Below are the code and all the weights of a small trained network. Each question names an input and a target symbol and asks about switching units off, where a switched-off unit gives its printed mean instead of its output.

import numpy as np


def w(rows, s, z=0):
    codes = np.array(rows[::2]) - 128.0
    scale = np.full(codes.shape[1], s)
    scale[-1] = z or s
    return codes * scale


def f(y):
    return np.maximum(y, 0)


def softmax(a):
    e = np.exp(a - a.max(-1, keepdims=True))
    return e / e.sum(-1, keepdims=True)


def log_softmax(a):
    a = a - a.max(-1, keepdims=True)
    return a - np.log(np.exp(a).sum(-1, keepdims=True))


def net(x, mask):
    ids = ['βελξτψ'.index(c) for c in x.split()]
    T = len(ids)
    res = E[ids] + P[:T]
    u = 0
    for l in range(2):
        q, k, v = (res @ M[l].T for M in (Q, K, V))
        z = softmax(np.where(np.tri(T) > 0, q @ k.T / 3**0.5, -1e9)) @ v
        res = res + np.where(mask[u], z, O[l][:, -1]) @ O[l][:, :-1]
        u += 1
        y = f(res @ A[l][:, :-1].T + A[l][:, -1])
        res = res + np.where(mask[u : u + 4], y, B[l][:, -1]) @ B[l][:, :-1]
        u += 4
    return log_softmax(res[-1] @ U[:, :-1].T + U[:, -1])


Q, K, V, O, A, B = {}, {}, {}, {}, {}, {}
E = w([
[118,179,134,231,76,211,102],'β',
[92,183,113,231,1,213,160],'ε',
[208,102,93,103,49,178,125],'λ',
[149,202,136,113,117,241,145],'ξ',
[120,76,234,142,54,113,232],'τ',
[191,241,155,91,214,73,196],'ψ',
],0.0093)
P = w([
[67,63,65,46,90,122,247],'0',
[122,122,221,71,47,76,62],'1',
[159,171,150,170,250,210,116],'2',
[100,150,227,36,33,107,62],'3',
[148,187,54,187,194,143,157],'4',
[89,151,232,2,24,121,61],'5',
[171,89,61,232,185,116,144],'6',
],0.0073)
Q[0] = w([
[149,118,202,36,112,79,172],'L0H0',
[52,46,125,207,155,81,204],'L0H0',
[169,134,81,169,254,97,86],'L0H0',
],0.0086)
K[0] = w([
[109,80,157,38,147,108,254],'L0H0',
[76,105,233,243,136,66,96],'L0H0',
[219,156,146,145,164,72,38],'L0H0',
],0.008)
V[0] = w([
[77,180,166,99,126,156,107],'L0H0',
[139,163,26,148,145,210,90],'L0H0',
[192,96,99,2,143,126,118],'L0H0',
],0.0065)
O[0] = w([
[155,77,144,82,104,10,65,85],'L0H0',
[72,97,184,121,180,72,154,123],'L0H0',
[102,34,120,215,103,108,125,246],'L0H0',
],0.011,0.0012)
A[0] = w([
[120,86,57,133,92,106,129,135],'L0N0',
[175,247,146,121,56,117,91,142],'L0N1',
[129,1,89,84,86,110,139,122],'L0N2',
[181,213,161,153,228,95,185,253],'L0N3',
],0.0068,0.0038)
B[0] = w([
[119,132,184,184,154,95,150,182],'L0N0',
[255,72,198,91,90,141,174,253],'L0N1',
[114,144,187,202,34,123,126,224],'L0N2',
[61,34,119,75,136,190,103,255],'L0N3',
],0.0076,0.004)
Q[1] = w([
[69,164,219,130,99,99,66],'L1H0',
[195,28,193,98,2,55,220],'L1H0',
[65,95,45,156,181,174,179],'L1H0',
],0.0064)
K[1] = w([
[145,114,201,200,68,172,152],'L1H0',
[155,123,31,195,69,148,207],'L1H0',
[101,92,77,50,254,111,49],'L1H0',
],0.0066)
V[1] = w([
[52,52,138,105,93,148,185],'L1H0',
[142,77,144,183,67,163,1],'L1H0',
[80,109,230,62,117,97,79],'L1H0',
],0.0063)
O[1] = w([
[31,116,168,147,161,226,162,253],'L1H0',
[113,29,3,153,98,86,235,181],'L1H0',
[138,160,147,13,2,12,200,122],'L1H0',
],0.0062,0.0069)
A[1] = w([
[147,128,174,54,42,102,163,104],'L1N0',
[131,82,55,229,180,47,132,36],'L1N1',
[184,209,165,30,90,85,84,7],'L1N2',
[3,123,178,148,102,111,169,132],'L1N3',
],0.0065,0.0018)
B[1] = w([
[124,81,122,158,159,88,134,241],'L1N0',
[130,191,142,239,131,75,193,153],'L1N1',
[183,254,158,182,193,54,89,167],'L1N2',
[59,132,209,135,120,184,46,253],'L1N3',
],0.0082,0.0059)
U = w([
[141,168,174,214,176,29,242,139],'β',
[247,96,137,103,155,215,215,158],'ε',
[136,89,88,127,104,55,253,248],'λ',
[32,119,201,102,159,200,123,217],'ξ',
[97,85,188,115,126,35,112,1],'τ',
[153,218,232,188,177,97,104,18],'ψ',
],0.0051,0.0021)

Each question gives the input, a string of symbols that net reads in full, and the target symbol t.
The units are the heads (3 rows each of Q, K, V and O) and the neurons (one row each of A and B). Each row of codes is followed by its name. A weight is (code - 128) times the scale printed after its matrix; where a second scale follows, it is the last column's (O, A, B and U).
mask holds one flag per unit, layer by layer, with each layer's heads first. A switched-off unit (its flag False) gives its mean, the last column of its rows in O or B, instead of its output. The means were averaged over made-up inputs and are rounded, as every weight is.
A unit's drop is (log p(t) with every unit on - log p(t) with that unit switched off) / (log p(t) with every unit on - log p(t) with every unit switched off).
The circuit of an input: a set's keep is (log p(t) with only the set's units on - log p(t) with every unit switched off) / (log p(t) with every unit on - log p(t) with every unit switched off). Starting from all 10 units, units are removed one at a time, each time the one whose removal leaves the highest keep (on an exact tie, the one counted first), for as long as the keep stays at least 0.8.
circuit, biggest first: the units of the circuit, biggest drop first
k most important neurons: the k neurons with the biggest drops, biggest first
top k neurons in layer l: the k neurons of layer l with the biggest drops, biggest first
drop when u is switched off: that unit's drop, to one decimal
input ψ λ λ τ, target λ: circuit, biggest first	L1H0; L0H0; L0N2
input ε ε ε β, target ψ: circuit, biggest first	L0H0; L1N2; L1H0
input ε λ λ β, target ψ: 3 most important neurons	L1N2; L0N3; L0N1
input ε τ λ λ λ ε, target ψ: circuit, biggest first	L0H0; L1N2; L1H0; L0N3
input ε λ τ ε λ λ, target ψ: 3 most important neurons	L1N2; L0N3; L0N2
input ε λ ψ λ λ ξ, target ψ: 3 most important neurons	L1N2; L0N3; L0N1
input λ ξ λ λ λ τ λ, target β: 2 most important neurons	L1N1; L0N3
input λ λ λ λ λ, target β: top 2 neurons in layer 1	L1N1; L1N3
input ε λ β τ, target ψ: circuit, biggest first	L0H0; L1H0; L1N2; L0N3
input τ τ λ λ λ β, target ε: circuit, biggest first	L0H0; L0N1; L1N3
input τ λ ψ τ, target ε: circuit, biggest first	L0H0; L0N1
input λ τ λ λ ψ, target ξ: circuit, biggest first	L0N3
input ψ τ λ ε, target λ: circuit, biggest first	L1H0; L0H0; L0N1
input β λ ε τ, target β: top 3 neurons in layer 1	L1N2; L1N0; L1N3
input τ λ τ ξ τ β, target ε: top 2 neurons in layer 0	L0N1; L0N2
input τ λ λ λ λ ξ, target ε: top neuron in layer 1	L1N3
input ψ ε ξ ε ε ξ, target λ: top 2 neurons in layer 1	L1N3; L1N0
input ε λ ψ τ ε ψ, target ψ: drop when L1N0 is switched off	-0.1
input ε τ ξ τ λ τ, target ψ: drop when L1H0 is switched off	0.5
input ε λ λ ξ, target ψ: drop when L1H0 is switched off	0.7
input τ λ ψ λ τ, target ε: most important neuron	L1N3
